Below is a small trained network, with its code and all its weights. Each question gives an input and a target symbol and asks what happens when units are switched off, that is, made to give their printed mean instead of their output.

import numpy as np


def w(rows, s, z=0):
    codes = np.array(rows[::2]) - 128.0
    scale = np.full(codes.shape[1], s)
    scale[-1] = z or s
    return codes * scale


def f(y):
    return np.maximum(y, 0)


def softmax(a):
    e = np.exp(a - a.max(-1, keepdims=True))
    return e / e.sum(-1, keepdims=True)


def log_softmax(a):
    a = a - a.max(-1, keepdims=True)
    return a - np.log(np.exp(a).sum(-1, keepdims=True))


def net(x, mask):
    ids = ['ΔΘΠΩαβγεζηλμστφψ'.index(c) for c in x.split()]
    T = len(ids)
    res = E[ids] + P[:T]
    r = res
    for j in range(3):
        rows = slice(2 * j, 2 * j + 2)
        q, k, v = (r @ M[0][rows].T for M in (Q, K, V))
        z = softmax(np.where(np.tri(T) > 0, q @ k.T / 2**0.5, -1e9)) @ v
        o = O[0][rows]
        res = res + np.where(mask[j], z, o[:, -1]) @ o[:, :-1]
    y = f(res @ A[0][:, :-1].T + A[0][:, -1])
    res = res + np.where(mask[3:19], y, B[0][:, -1]) @ B[0][:, :-1]
    return log_softmax(res[-1] @ U[:, :-1].T + U[:, -1])


Q, K, V, O, A, B = {}, {}, {}, {}, {}, {}
E = w([
[66,172,164],'Δ',
[124,184,108],'Θ',
[250,183,147],'Π',
[118,210,159],'Ω',
[175,173,41],'α',
[125,189,114],'β',
[149,137,109],'γ',
[117,134,34],'ε',
[97,131,106],'ζ',
[109,133,96],'η',
[121,138,37],'λ',
[111,108,45],'μ',
[143,135,118],'σ',
[145,137,122],'τ',
[158,136,94],'φ',
[39,111,119],'ψ',
],0.017)
P = w([
[71,255,130],'0',
[87,228,121],'1',
[95,201,122],'2',
[109,174,134],'3',
[110,144,143],'4',
[115,115,156],'5',
[116,83,154],'6',
[117,67,170],'7',
[116,55,183],'8',
],0.0067)
Q[0] = w([
[122,102,231],'h1',
[173,162,226],'h1',
[15,167,99],'h2',
[107,252,68],'h2',
[24,96,45],'h3',
[68,115,76],'h3',
],0.017)
K[0] = w([
[129,211,119],'h1',
[167,213,166],'h1',
[85,40,163],'h2',
[159,76,131],'h2',
[76,109,253],'h3',
[95,103,233],'h3',
],0.025)
V[0] = w([
[118,106,155],'h1',
[112,105,147],'h1',
[143,8,115],'h2',
[110,80,216],'h2',
[124,105,114],'h3',
[116,100,202],'h3',
],0.011)
O[0] = w([
[117,123,51,93],'h1',
[119,118,62,97],'h1',
[68,255,23,1],'h2',
[196,208,156,63],'h2',
[102,140,91,100],'h3',
[102,184,234,72],'h3',
],0.0057,0.0079)
A[0] = w([
[88,53,163,55],'n1',
[218,216,64,119],'n2',
[142,145,65,110],'n3',
[197,137,170,151],'n4',
[243,123,142,55],'n5',
[172,52,150,110],'n6',
[155,177,80,89],'n7',
[142,150,114,109],'n8',
[115,82,154,163],'n9',
[94,151,158,72],'n10',
[97,142,190,2],'n11',
[245,180,77,63],'n12',
[29,109,146,163],'n13',
[163,58,124,194],'n14',
[24,125,134,19],'n15',
[148,238,64,123],'n16',
],0.011,0.0058)
B[0] = w([
[132,163,67,168],'n1',
[188,92,138,151],'n2',
[159,144,150,141],'n3',
[169,51,87,229],'n4',
[61,181,80,176],'n5',
[156,89,78,215],'n6',
[141,122,183,131],'n7',
[125,134,144,129],'n8',
[102,154,182,225],'n9',
[165,147,105,146],'n10',
[231,234,159,143],'n11',
[30,113,152,150],'n12',
[70,181,117,235],'n13',
[112,150,213,253],'n14',
[252,58,88,159],'n15',
[151,77,37,148],'n16',
],0.024,0.0049)
U = w([
[157,40,235,241],'Δ',
[142,115,115,190],'Θ',
[60,137,157,117],'Π',
[100,174,1,254],'Ω',
[139,113,115,105],'α',
[136,117,105,118],'β',
[128,118,114,25],'γ',
[224,109,155,12],'ε',
[137,118,112,17],'ζ',
[164,190,126,139],'η',
[135,121,117,88],'λ',
[215,96,42,224],'μ',
[90,133,118,180],'σ',
[36,154,153,84],'τ',
[76,55,94,65],'φ',
[135,121,114,48],'ψ',
],0.0098,0.0035)

Each question gives the input, a string of symbols that net reads in full, and the target symbol t.
The units are the heads (2 rows each of Q, K, V and O) and the neurons (one row each of A and B). Each row of codes is followed by its name. A weight is (code - 128) times the scale printed after its matrix; where a second scale follows, it is the last column's (O, A, B and U).
mask holds one flag per unit, heads first, then neurons. A switched-off unit (its flag False) gives its mean, the last column of its rows in O or B, instead of its output. The means were averaged over made-up inputs and are rounded, as every weight is.
A unit's drop is (log p(t) with every unit on - log p(t) with that unit switched off) / (log p(t) with every unit on - log p(t) with every unit switched off).
The circuit of an input: a set's keep is (log p(t) with only the set's units on - log p(t) with every unit switched off) / (log p(t) with every unit on - log p(t) with every unit switched off). Starting from the 12 units with the biggest drops (on a tie, the unit counted first), units are removed one at a time, each time the one whose removal leaves the highest keep (on an exact tie, the one counted first), for as long as the keep stays at least 0.8.
circuit, biggest first: the units of the circuit, biggest drop first
most important unit: the unit with the biggest drop
top k neurons: the k neurons with the biggest drops, biggest first
which heads matter: for each layer, one digit per head in row order, 1 if its drop is at least 0.15 and else 0, layers parted by /
input ε β β, target τ: most important unit : h2
input β ψ ζ β γ, target Δ: top 2 neurons : [n14; n13]
input β Δ ζ β β Π β ε ε, target τ: circuit, biggest first : [n4; n15; n14]
input Ω β ζ β β β β, target Δ: which heads matter : 000
input ε Ω Ω, target τ: circuit, biggest first : [h2; n4; n13]
input ψ ψ Ω β, target μ: top 2 neurons : [n14; n16]
input Δ Π β Δ β μ λ, target Ω: which heads matter : 011
input ε β Δ η Δ Π, target φ: which heads matter : 000
input β β Ω σ, target Δ: circuit, biggest first : [n14; n13]
input β β μ Θ β β ψ Δ ψ, target Ω: circuit, biggest first : [n14; h2]
input ψ Π β Δ ψ β, target μ: circuit, biggest first : [h2; n16; n2]
input β β ψ Ω, target μ: circuit, biggest first : [h2; n16; n14; n13]
input ε β Ω β Ω, target Δ: which heads matter : 011
input β Ω ψ β ζ ψ ε, target μ: top 3 neurons : [n16; n2; n9]
input β β Π μ Ω, target Ω: top 2 neurons : [n14; n16]
input ψ μ λ φ Ω γ β Π α, target Δ: most important unit : n2
input Ω Δ α β ε β ψ β Ω, target μ: top 2 neurons : [n14; n16]
input β β β Ω γ ψ ε, target μ: top 2 neurons : [n16; n2]
input β β Ω Ω β β β ψ Θ, target μ: top 2 neurons : [n16; n14]
input σ ψ β β μ φ, target Δ: circuit, biggest first : [n14]
input β ε Ω, target τ: top 2 neurons : [n4; n6]
